Below are the code and all the weights of a small trained network. Each question names an input and a class and asks about switching units off, where a switched-off unit gives its printed mean instead of its output.

import numpy as np


def w(rows, s, z=0):
    codes = np.array(rows[::2]) - 128.0
    scale = np.full(codes.shape[1], s)
    scale[-1] = z or s
    return codes * scale


def norm(h):
    return h / np.sqrt((h * h).mean(-1, keepdims=True) + 1e-5)


def f(y):
    return y / 2 * (1 + np.tanh(0.7978845608 * (y + 0.044715 * y**3)))


def log_softmax(a):
    a = a - a.max(-1, keepdims=True)
    return a - np.log(np.exp(a).sum(-1, keepdims=True))


def net(x, mask):
    res = np.array(x, float).reshape(1, 7) / 4 @ E
    u = 0
    for l in range(2):
        y = f(norm(res) @ A[l][:, :-1].T + A[l][:, -1])
        res = res + np.where(mask[u : u + 4], y, B[l][:, -1]) @ B[l][:, :-1]
        u += 4
    return log_softmax(norm(res)[-1] @ U[:, :-1].T + U[:, -1])


A, B = {}, {}
E = w([
[105,44,77,254],'x0',
[114,158,139,154],'x1',
[191,138,154,158],'x2',
[160,124,109,161],'x3',
[150,108,192,143],'x4',
[118,146,121,139],'x5',
[86,172,95,124],'x6',
],0.0076)
A[0] = w([
[124,149,146,101,6],'L0N0',
[160,167,206,2,206],'L0N1',
[214,174,202,135,18],'L0N2',
[92,125,118,53,21],'L0N3',
],0.0074,0.0017)
B[0] = w([
[78,255,71,107,121],'L0N0',
[190,202,132,74,255],'L0N1',
[125,170,171,137,162],'L0N2',
[178,152,61,35,147],'L0N3',
],0.009,0.0051)
A[1] = w([
[26,250,97,253,255],'L1N0',
[129,164,113,65,102],'L1N1',
[84,2,42,12,141],'L1N2',
[126,239,159,49,1],'L1N3',
],0.0072,0.0018)
B[1] = w([
[72,47,117,16,223],'L1N0',
[73,187,90,72,178],'L1N1',
[141,161,255,215,196],'L1N2',
[124,57,147,150,254],'L1N3',
],0.0078,0.0041)
U = w([
[148,157,123,126,255],'0',
[112,139,169,115,255],'1',
[115,119,114,210,1],'2',
[125,121,107,162,1],'3',
[115,158,137,132,1],'4',
[116,151,114,188,1],'5',
[73,99,159,252,254],'6',
[126,68,124,141,255],'7',
],0.012,0.0018)

Each question gives the input, the list of numbers given to net, and the class t.
The units are the neurons (one row each of A and B). Each row of codes is followed by its name. A weight is (code - 128) times the scale printed after its matrix; where a second scale follows, it is the last column's (A, B and U).
mask holds one flag per neuron, layer by layer. A switched-off neuron (its flag False) gives its mean, the last column of its row in B, instead of its output. The means were averaged over made-up inputs and are rounded, as every weight is.
A unit's drop is (log p(t) with every unit on - log p(t) with that unit switched off) / (log p(t) with every unit on - log p(t) with every unit switched off).
The circuit of an input: a set's keep is (log p(t) with only the set's units on - log p(t) with every unit switched off) / (log p(t) with every unit on - log p(t) with every unit switched off). Starting from all 8 units, units are removed one at a time, each time the one whose removal leaves the highest keep (on an exact tie, the one counted first), for as long as the keep stays at least 0.8.
units of the circuit, in order: the units of the circuit, biggest drop first
top k neurons: the k neurons with the biggest drops, biggest first
k most important neurons of layer l: the k neurons of layer l with the biggest drops, biggest first
drop of u: that unit's drop, to one decimal
input [1,-7,0,-5,-2,-6,-5], class 6: most important neuron of layer 1 : [L1N2]
input [1,-6,-7,8,4,1,-5], class 6: units of the circuit, in order : [L0N1; L1N2]
input [1,-6,-1,3,4,3,-4], class 6: top 3 neurons : [L0N1; L1N0; L0N3]
input [2,-5,-4,6,-8,5,4], class 6: 2 most important neurons of layer 0 : [L0N1; L0N0]
input [1,-8,-8,-5,0,-8,2], class 6: top 3 neurons : [L1N2; L0N1; L1N0]
input [2,-5,-8,-6,-2,-5,1], class 6: top 2 neurons : [L1N2; L0N1]
input [5,2,-1,-5,8,4,8], class 7: top 2 neurons : [L1N0; L1N2]
input [3,-7,-6,8,0,-1,3], class 6: drop of L1N2 : 0.4
input [4,3,-1,3,-4,2,4], class 7: drop of L1N0 : 0.8
input [6,5,-2,-6,4,8,7], class 7: drop of L1N2 : 0.1
input [5,2,8,-3,-5,7,-2], class 7: drop of L1N2 : 0.4
